Below is a small trained network, with its code and all its weights. Each question gives an input and a class and asks what happens when units are switched off, that is, made to give their printed mean instead of their output.

import numpy as np


def w(rows, s, z=0):
    codes = np.array(rows[::2]) - 128.0
    scale = np.full(codes.shape[1], s)
    scale[-1] = z or s
    return codes * scale


def norm(h):
    return h / np.sqrt((h * h).mean(-1, keepdims=True) + 1e-5)


def f(y):
    return y / 2 * (1 + np.tanh(0.7978845608 * (y + 0.044715 * y**3)))


def log_softmax(a):
    a = a - a.max(-1, keepdims=True)
    return a - np.log(np.exp(a).sum(-1, keepdims=True))


def net(x, mask):
    res = np.array(x, float).reshape(1, 2) / 4 @ E
    u = 0
    for l in range(3):
        y = f(norm(res) @ A[l][:, :-1].T + A[l][:, -1])
        res = res + np.where(mask[u : u + 7], y, B[l][:, -1]) @ B[l][:, :-1]
        u += 7
    return log_softmax(norm(res)[-1] @ U[:, :-1].T + U[:, -1])


A, B = {}, {}
E = w([
[111,151,8,13],'x0',
[70,188,51,201],'x1',
],0.0018)
A[0] = w([
[241,46,212,3,7],'0.n0',
[152,145,192,169,115],'0.n1',
[171,83,112,146,102],'0.n2',
[129,115,194,147,134],'0.n3',
[90,53,174,194,117],'0.n4',
[204,41,220,142,20],'0.n5',
[125,148,37,86,163],'0.n6',
],0.0037,0.0017)
B[0] = w([
[138,107,4,181,250],'0.n0',
[102,199,67,146,149],'0.n1',
[121,155,131,130,114],'0.n2',
[98,176,65,101,150],'0.n3',
[159,175,98,95,162],'0.n4',
[22,180,145,129,169],'0.n5',
[134,106,222,169,232],'0.n6',
],0.0038,0.0016)
A[1] = w([
[216,74,148,165,55],'1.n0',
[167,128,180,27,2],'1.n1',
[106,120,195,183,217],'1.n2',
[161,96,61,3,88],'1.n3',
[106,117,107,156,176],'1.n4',
[169,32,150,169,12],'1.n5',
[97,136,94,128,121],'1.n6',
],0.0051,0.00096)
B[1] = w([
[196,191,59,75,128],'1.n0',
[82,185,140,253,119],'1.n1',
[96,66,123,45,210],'1.n2',
[65,129,236,184,252],'1.n3',
[137,61,118,150,179],'1.n4',
[138,190,70,90,132],'1.n5',
[178,105,157,130,163],'1.n6',
],0.0032,0.002)
A[2] = w([
[105,172,255,144,100],'2.n0',
[224,98,103,135,135],'2.n1',
[203,205,57,68,246],'2.n2',
[130,17,140,109,96],'2.n3',
[80,149,178,95,101],'2.n4',
[84,106,108,173,149],'2.n5',
[155,50,152,48,4],'2.n6',
],0.0061,0.0021)
B[2] = w([
[100,170,126,46,241],'2.n0',
[88,168,139,123,132],'2.n1',
[153,254,75,202,159],'2.n2',
[121,116,150,190,227],'2.n3',
[129,164,157,116,157],'2.n4',
[135,104,156,126,253],'2.n5',
[96,78,76,157,143],'2.n6',
],0.0057,0.0023)
U = w([
[90,8,145,204,166],'0',
[63,174,220,10,179],'1',
[154,233,43,182,167],'2',
[176,129,100,75,17],'3',
[204,123,105,66,16],'4',
[211,120,102,61,7],'5',
],0.013,0.011)

Each question gives the input, the list of numbers given to net, and the class t.
The units are the neurons (one row each of A and B). Each row of codes is followed by its name. A weight is (code - 128) times the scale printed after its matrix; where a second scale follows, it is the last column's (A, B and U).
mask holds one flag per neuron, layer by layer. A switched-off neuron (its flag False) gives its mean, the last column of its row in B, instead of its output. The means were averaged over made-up inputs and are rounded, as every weight is.
A unit's drop is (log p(t) with every unit on - log p(t) with that unit switched off) / (log p(t) with every unit on - log p(t) with every unit switched off).
The circuit of an input: a set's keep is (log p(t) with only the set's units on - log p(t) with every unit switched off) / (log p(t) with every unit on - log p(t) with every unit switched off). Starting from the 12 units with the biggest drops (on a tie, the unit counted first), units are removed one at a time, each time the one whose removal leaves the highest keep (on an exact tie, the one counted first), for as long as the keep stays at least 0.8.
units of the circuit, in order: the units of the circuit, biggest drop first
unit that matters most: the unit with the biggest drop
top k neurons: the k neurons with the biggest drops, biggest first
top k neurons in layer l: the k neurons of layer l with the biggest drops, biggest first
drop when u is switched off: that unit's drop, to one decimal
input [2,-6], class 0: units of the circuit, in order : [0.n0 1.n3]
input [-7,5], class 1: units of the circuit, in order : [0.n0 2.n0]
input [-8,-7], class 1: units of the circuit, in order : [2.n0]
input [1,0], class 2: top 4 neurons : [1.n0 0.n5 1.n5 1.n3]
input [-1,-8], class 0: top 2 neurons in layer 0 : [0.n0 0.n5]
input [5,8], class 0: top 4 neurons : [1.n0 1.n5 0.n4 0.n6]
input [-4,1], class 1: top 3 neurons : [0.n0 1.n0 1.n5]
input [-3,3], class 2: top 2 neurons in layer 1 : [1.n3 1.n1]
input [3,1], class 2: top 3 neurons : [0.n5 1.n0 0.n6]
input [-1,4], class 0: top 2 neurons : [0.n0 1.n5]
input [3,-2], class 2: top 2 neurons : [1.n0 0.n6]
input [1,1], class 2: top 2 neurons : [1.n3 0.n5]
input [-5,-4], class 1: top 4 neurons : [0.n5 0.n1 0.n3 0.n4]
input [0,-3], class 2: units of the circuit, in order : [0.n0]
input [0,-8], class 0: top 3 neurons : [0.n0 0.n5 1.n3]
input [7,7], class 0: top 2 neurons : [2.n0 0.n4]
input [1,4], class 0: top 2 neurons : [0.n0 1.n2]
input [8,4], class 1: top 2 neurons : [0.n0 1.n3]
input [-3,0], class 2: top 2 neurons in layer 0 : [0.n4 0.n6]
input [-1,-2], class 2: unit that matters most : 1.n3
input [-3,1], class 2: top 4 neurons in layer 0 : [0.n4 0.n6 0.n1 0.n3]
input [2,1], class 2: top 2 neurons in layer 0 : [0.n5 0.n6]
input [-8,2], class 1: drop when 0.n0 is switched off : 0.5
